Each row has a name. Each question is about the rows just above it. Places in a row count from 0.

Columns, left to right: C W A R U X H J N K
<56>: [110 194 104 110 128  96 128 128 163 132]
<58>: [115 148 107 137 109 194 160 140 152 141]
<40>: [137 119 150 111 133 139 157 136 147 131]
<108>: [149 150  86 121 151  75 149 136 124 112]
<146>: [118 108 117 144 174 147 172  95 128 110]
<159>: [139  98  31 115 162 169  88 132 105 143]
<92>: [155 155  33  75 155 146  76 149 146  75]
<103>: [140 201 131 125 146 166 112 150 134 112]
Places of [128] in row <56>: -> 4 6 7
Which column holds [150  86 117] top down? -> A
Every place of [76] in <92>: -> 6

Columns, left to right: Y B G D E
<10>: [128 121  74 144 220]
<21>: [133  81 114  95 181]
<49>: [130 124 127 153 161]
Which column holds [133 130] top down? -> Y
Which column holds [144  95] top down? -> D

Columns, left to right: P L T V F Q
<121>: [126 122 134 128 143 129]
<132>: [134  77 130 130 169 126]
<34>: [120 235 128 121  33 135]
<46>: [126 122 134 128 143 127]
<68>: [130 122 131 128 132 128]
Which column holds this, read top down? [134 130 128] -> T
[126 122 134 128] with -1 step of 1 on every entry: -> [125 121 133 127]
[130] with -1 step of 1 on every entry: -> [129]
[128] with -1 step of 1 on every entry: -> [127]

Columns, left to right: Geg Tumin Falof Feron Piv favis
<86>: [169  77 176 157 138 124]
<67>: [ 35 115  48  52 136 110]
<91>: [172 181  71  51 181  51]
<70>: [154 163 183 146 160  29]
Move every entry of [176] by +1 step of 1. -> [177]
At which places does <91> hold [51]? -> 3 5

Columns, left to right: voz gil Lun sem ruv
<78>: [131 123 178 172 120]
<125>: [ 83 120 171 168 110]
<43>: [ 84 112  90  44  94]
<128>: [129 123 178 172 120]
<148>: [ 83 120 212 124 110]
At which places does <78> hold [172]? -> 3
Which column holds this, read top down? [171  90 178 212] -> Lun
Every place of [123] in <78>: -> 1

Columns, left to right: pepov tif der bafat
<156>: [160  90 137 113]
<32>: [150 116 113  57]
<170>: [136  83 184 156]
<153>: [ 96 126 129 134]
<161>: [152 119 115  77]
<140>: [ 96 126 127 134]
<41>: [ 96 100 127 134]
<74>: [105 112 127 134]
Places of [113] in row <32>: -> 2
Which column holds this, read top down? [116  83] -> tif
[136] with +1 step of 1 on every entry: -> [137]

Columns, left to right: bukik fotam zuza dil beb pul nogo Nev geb ruri
<20>: [215  93 183  90 184 168 158 113  86 160]
<2>: [215  93 183  90 184 168 159 113  77 156]
<26>: [215  93 183  90 184 168 146 118  82 144]
Whose row is [215  93 183  90 184 168 158 113  86 160]? -> <20>
Shift each entry of [184 168] by +1 times 1: -> [185 169]

Columns, left to right: Zoke gim fuvo lol notu makek dud Rever
<30>: [102 126 175 134  97 157 131 124]
<157>: [117 116 176 129 164 130 130 132]
<149>: [136 119 131 129 189 143 124 131]
<14>: [111 127  30 129 133 132 126 137]
<9>: [128 121 156 141  85 160 125 119]
<136>: [124 120 185 138 123 166 126 121]
<139>: [151 125 102 130 142 123 124 128]
[129 129 141 138 130] is in which column, read top down? -> lol
[117 116 176 129] with -1 step of 1 on every entry: -> [116 115 175 128]
Shift each entry of [129 133] by +1 times 1: -> [130 134]
Places of [129] in row <149>: -> 3
[185 138 123 166] with +1 step of 1 on every entry: -> [186 139 124 167]
Which column holds this, read top down? [126 124] -> dud

Columns, left to right: nosik Gage Luk dedi Nalov damiv
<109>: [125 137 132 120 140 124]
<44>: [130 129 131 128 127 128]
<25>: [130 129 130 124 130 130]
[131 130] is in which column, read top down? -> Luk
Every place of [130] in <25>: -> 0 2 4 5
Shift each entry of [130] by +1 times 1: -> [131]
Places of [128] in row <44>: -> 3 5
Places of [129] in row <25>: -> 1

Columns, left to right: teso zuv vot ruroz
<113>: [175  98  87 127]
<52>: [ 46 100 209 159]
<120>: [ 41 105 228 157]
<42>: [158 123 158 158]
<66>: [ 46 100 230 117]
[46] with +1 step of 1 on every entry: -> [47]
Which column holds [209 228 158 230] top down? -> vot
Places of [158] in row <42>: -> 0 2 3
[228 158 230] is in which column, read top down? -> vot
Every place of [127] in <113>: -> 3
Places of [100] in row <66>: -> 1

Columns, left to right: Seg Rav Pazi neze Domar Siti tanef Nub
<141>: [ 70 190 184  64  62 149 192  76]
<172>: [ 62 187 182  69  63  70 191 191]
<7>: [ 68  62  80  62  65 200  65  61]
<178>: [112 192 206 155 134 101 195 152]
<95>: [ 65 141 145  96 112  79 179 117]
<177>: [ 71 154 144  88 101  60 192 119]
<48>: [166 178 171 181 192  62 177 181]
<94>: [147 177 179 101  84 194  91  92]
Every place of [192] in <48>: -> 4
Which column holds this, read top down? [206 145 144 171] -> Pazi
Shift each entry of [62] by +1 times 1: -> [63]
[179 101] with +1 step of 1 on every entry: -> [180 102]

Columns, left to right: Pesig redu saron Rami gutum Lop pesu Pamuz tomog
<101>: [113 135 179  24 180 185 156 160  85]
<105>: [139 160 160 160 118 139 139 205 139]
<135>: [106 115 127 114 140 101 132 150 109]
<124>: [109 160 121  81 148  80  91 151 150]
<61>: [138 123  89  98 152  98 102 209 138]
<127>: [186 135 179  24 180 185 156 160  85]
<47>: [124 162 128 161  68 228 162  30 117]
<158>: [106  53 126 195 102  60 112  42 132]
Every place of [139] in <105>: -> 0 5 6 8
Shift each entry of [205] by +1 times 1: -> [206]
Which column holds this, read top down? [ 68 102] -> gutum
[ 98 102] with +1 step of 1 on every entry: -> [ 99 103]
Shift each entry of [ 98 152] by +1 times 1: -> [ 99 153]
Which column holds this, read top down? [160 114  81  98  24] -> Rami

Columns, left to right: sugu lodek soz tis zar Bubu Vetir safas zup Rerul
<162>: [210 212 136 137 181 155 136 115  99 153]
<100>: [160 146 214  85 134 132  54 110 168  98]
<164>: [180 180 138 111 176 171 130 161 119 190]
<84>: [160 146 214  85 134 171  54 110 168  98]
<117>: [126 125 139 110  92  96 122 181 144 130]
<15>: [ 93 107  49 156 119 133 199 136  83 143]
<19>: [126 125 139 143  92  96 122 181 144 130]
Which column holds [171 171  96] top down? -> Bubu
[138] with -1 step of 1 on every entry: -> [137]
[96] with -1 step of 1 on every entry: -> [95]
[146 180 146 125 107 125] is in which column, read top down? -> lodek
[ 98 190  98 130 143] is in which column, read top down? -> Rerul

Columns, left to right: Defe luko Nasit gonok vak
<205>: [117  89 136 138 147]
<107>: [187 125 147 188 184]
<51>: [152 168 122 149 144]
<174>: [ 40 120 173  35  22]
<93>: [118 139  67 163 186]
<130>: [123 124 124 124 123]
<181>: [ 98 113 106 139 146]
<195>: [ 47  67 147  75  86]
<137>: [128 129 134 106 115]
<213>: [108 183 110 124 111]
<202>: [160  76 150 169 188]
<8>: [ 99 158  80 144 146]
[158  80 144] with -1 step of 1 on every entry: -> [157  79 143]
[125 168 120] is in which column, read top down? -> luko
At which places does <130> hold [124]? -> 1 2 3

Columns, left to right: dise pap penun pozar sava tem zupu pid lezi
<77>: [166 168  78 181 191  77  65  58 112]
<98>: [195  68 192 170 171 187 171  94 187]
<79>: [ 51 114 160 144  87 103 144 144 167]
<144>: [106  57  57  57 162 106  57 106  57]
<33>: [191 210  58 148  80  60 186 186 176]
Which column holds this, read top down? [187 167  57 176] -> lezi
At which places does <79> hold [144]? -> 3 6 7
At which places does <144> hold [57]? -> 1 2 3 6 8
Every place of [171] in <98>: -> 4 6
Places of [68] in row <98>: -> 1
Shift each entry of [51] by -1 times 1: -> [50]
Which column holds [170 144  57 148] top down? -> pozar

Columns, left to right: Bere Safa getef Gid Mogo
<72>: [118 193  62  56 169]
<115>: [ 89 196  69  53 209]
<106>: [215  46  33  92  57]
<89>: [137 200 157 200 199]
<17>: [137 200 143 134 151]
<22>: [ 87 182 138 189 144]
Shift each entry of [46 33 92] by +1 times 1: -> [47 34 93]
Which column holds [169 209] top down? -> Mogo
Every place of [200] in <89>: -> 1 3
[137] with -1 step of 1 on every entry: -> [136]
Which column holds this, read top down? [193 196  46 200 200] -> Safa
Shift each entry of [137 200 157] by -1 times 1: -> [136 199 156]

Columns, left to right: Taloz riped zogu vete ter
<193>: [ 98  91 177 150 130]
<50>: [ 95 100 121  79 124]
<206>: [115 103  99 152  94]
<39>: [115 103  99  86 139]
<90>: [157 174 100  69 142]
<27>: [ 98  91 177 145  99]
<199>: [172 131 136 198 142]
<122>: [134  76 107 190 132]
<154>: [112 122 139 126 133]
<204>: [140 147 223 125  57]
<16>: [150 122  30 116 223]
Shift each entry of [198] by -1 times 1: -> [197]
Move every entry of [76] by -1 step of 1. -> [75]
[157] with +1 step of 1 on every entry: -> [158]

Columns, left to right: zap sul nata vurob vuv kalok Ruro sanos pag kekup
<110>: [137 167 116  62  70 157 104  87 101 137]
<59>: [203  89 128 162 221 158 125 104 129 120]
<23>: [ 59 123 150  97  37 108 123 132 143 122]
<55>: [203  89 128 162 221 180 125 104 129 120]
<87>: [127  85 149 116 127 149 150  97 136 130]
<64>: [ 80 151 120 102  68 143 133 143 136 120]
<131>: [ 59 123 150  97  37 108 152 132 143 122]
Which column holds this, read top down? [162  97 162 116] -> vurob
Shift each entry of [127  85] by -1 times 1: -> [126  84]
At which places does <110> hold [137]? -> 0 9
[162  97 162] is in which column, read top down? -> vurob
Shift each entry of [150  97] by +1 times 1: -> [151  98]

Columns, left to right: vegep Dabat lured galu tepo Tad kenon
<81>: [159 137  96  69 183 102 117]
<102>: [ 94 147 127 139  45 110 136]
<29>: [ 94 147 127  43 199 116 133]
Which column holds this, read top down? [ 45 199] -> tepo
[147 147] is in which column, read top down? -> Dabat

Columns, left to right: gira vor ber mopa Deku Ladom ker kasov
<142>: [184 138 125  71 118  99  59  74]
<31>: [162 140  75  92 145  77 184 138]
<147>: [136  91 199  72  83 115 140 197]
<143>: [113  46 116 171 205 139  93  78]
<83>: [180 161 175 159 131 216 110 114]
Shift each entry of [99 59] by +1 times 1: -> [100  60]
Which column holds this, read top down? [ 78 114] -> kasov

